[[117 119 131 119 141]
 [129 101 121 124 125]
 [126 148 115 122 131]
 [120 149 135 120 140]
 [135 131 121 133 118]]
=>
[[101 121]
 [148 115]]

[[136 145 118]
 [126 123 132]
 [130 105 132]
 [126 115 119]
 [111 110 137]]
=>
[[123 132]
 [105 132]]

[[138 123 148 115]
 [116 132 118 123]
 [158 126 128 109]
 [136 128 126 121]]
=>
[[132 118]
 [126 128]]

[[133 119 136 137]
 [121 122 135 129]
 [127 147 133 130]
 [145 106 129 133]
 [128 142 128 132]]
=>
[[122 135]
 [147 133]]

[[144 143 133 124]
 [128 151 113 131]
 [144 143 133 124]]
=>
[[151 113]
 [143 133]]

[[129 135 127 123]
 [126 114 129 124]
 [121 150 132 105]
 [129 131 115 111]
 [137 120 131 133]]
=>
[[114 129]
 [150 132]]

[[135 114 127 151 115]
 [134 125 120 132 123]
 [147 138 108 130 114]]
=>
[[125 120]
 [138 108]]

[[147 136 126]
 [118 114 120]
 [119 139 151]]
=>
[[114 120]
 [139 151]]

[[127 150 129]
 [131 120 125]
 [128 128 128]
 [118 128 137]
 [131 128 125]]
=>
[[120 125]
 [128 128]]
---
[[142 142 135 143 137 147 120 148 135 136 131 123]
 [157 132 148 131 146 149 110 138 128 149 110 109]
 [120 118 123 116 122 104 136 111 116 119 126 131]
 [118 134 118 133 120 118 137 130 132 119 151 139]]
=>
[[142 135 143 137 147 120 148 135 136 131 123 142]
 [132 148 131 146 149 110 138 128 149 110 109 157]
 [118 123 116 122 104 136 111 116 119 126 131 120]
 [134 118 133 120 118 137 130 132 119 151 139 118]]

[[126 122 129]
 [127 126 129]
 [132  99 125]
 [129 134 127]
 [120 130 135]
 [139 126 118]
 [122 130 133]
 [131 128 125]
 [125 130 130]]
=>
[[122 129 126]
 [126 129 127]
 [ 99 125 132]
 [134 127 129]
 [130 135 120]
 [126 118 139]
 [130 133 122]
 [128 125 131]
 [130 130 125]]

[[141 122 129 117 117]
 [132 110 133 117 107]
 [134 121 128 121 120]
 [136 111 138 120 110]
 [131 123 131 124 119]
 [110 145 106 145 155]
 [118 131 124 121 120]
 [147 105 146 115 107]
 [113 134 112 134 128]
 [129 130 125 129 126]]
=>
[[122 129 117 117 141]
 [110 133 117 107 132]
 [121 128 121 120 134]
 [111 138 120 110 136]
 [123 131 124 119 131]
 [145 106 145 155 110]
 [131 124 121 120 118]
 [105 146 115 107 147]
 [134 112 134 128 113]
 [130 125 129 126 129]]

[[121 126 125 126 118 127 120 137 129 133 119 121 132 120]
 [108 144 128 130 138 127 129 133 129 134 119 121 130 134]
 [126 111 129 130 123 127 134 143 116 134 123 125 130 128]
 [126 130 129 130 150 127 134 134 129 134 119 121 130 134]
 [145 126 129 130 138 127 134 134 134 134 119 118 134 134]
 [126 126 129 130 138 127 134 104 129 125 128 137 131 134]]
=>
[[126 125 126 118 127 120 137 129 133 119 121 132 120 121]
 [144 128 130 138 127 129 133 129 134 119 121 130 134 108]
 [111 129 130 123 127 134 143 116 134 123 125 130 128 126]
 [130 129 130 150 127 134 134 129 134 119 121 130 134 126]
 [126 129 130 138 127 134 134 134 134 119 118 134 134 145]
 [126 129 130 138 127 134 104 129 125 128 137 131 134 126]]

[[133 121 151 140 136]
 [124 126 151 125 134]
 [133 128 151 125 125]
 [122 136 151 146 121]
 [132 129 151 130 125]
 [131 121 151 120 135]
 [120 135 151 114 123]]
=>
[[121 151 140 136 133]
 [126 151 125 134 124]
 [128 151 125 125 133]
 [136 151 146 121 122]
 [129 151 130 125 132]
 [121 151 120 135 131]
 [135 151 114 123 120]]

[[128 122 133 134 130 126 123 123 131]
 [128 147 120 130 122 128 144 147 137]
 [128 132 122 122 129 126 133 132 120]
 [129 121 144 133 129 133 120 120 133]
 [127 132 122 121 127 106 135 134 117]
 [128 124 131 130 131 136 124 123 131]
 [130 126 129 133 126 148 124 124 139]]
=>
[[122 133 134 130 126 123 123 131 128]
 [147 120 130 122 128 144 147 137 128]
 [132 122 122 129 126 133 132 120 128]
 [121 144 133 129 133 120 120 133 129]
 [132 122 121 127 106 135 134 117 127]
 [124 131 130 131 136 124 123 131 128]
 [126 129 133 126 148 124 124 139 130]]

[[131 130 124 120 132 123 131 132 131 130 126 137 132]
 [117 127 145 124 116 129 121 127 120 132 136 139 125]
 [118 133 124 121 132 128 131 143 130 121 106 125 121]
 [124 121 135 133 130 125 125 140 131 126 122 124 136]
 [130 116 137 136 134 125 134 130 129 128 132 122 131]]
=>
[[130 124 120 132 123 131 132 131 130 126 137 132 131]
 [127 145 124 116 129 121 127 120 132 136 139 125 117]
 [133 124 121 132 128 131 143 130 121 106 125 121 118]
 [121 135 133 130 125 125 140 131 126 122 124 136 124]
 [116 137 136 134 125 134 130 129 128 132 122 131 130]]

[[127 132 110 105]
 [129 128 128 128]
 [127 127 128 127]]
=>
[[132 110 105 127]
 [128 128 128 129]
 [127 128 127 127]]
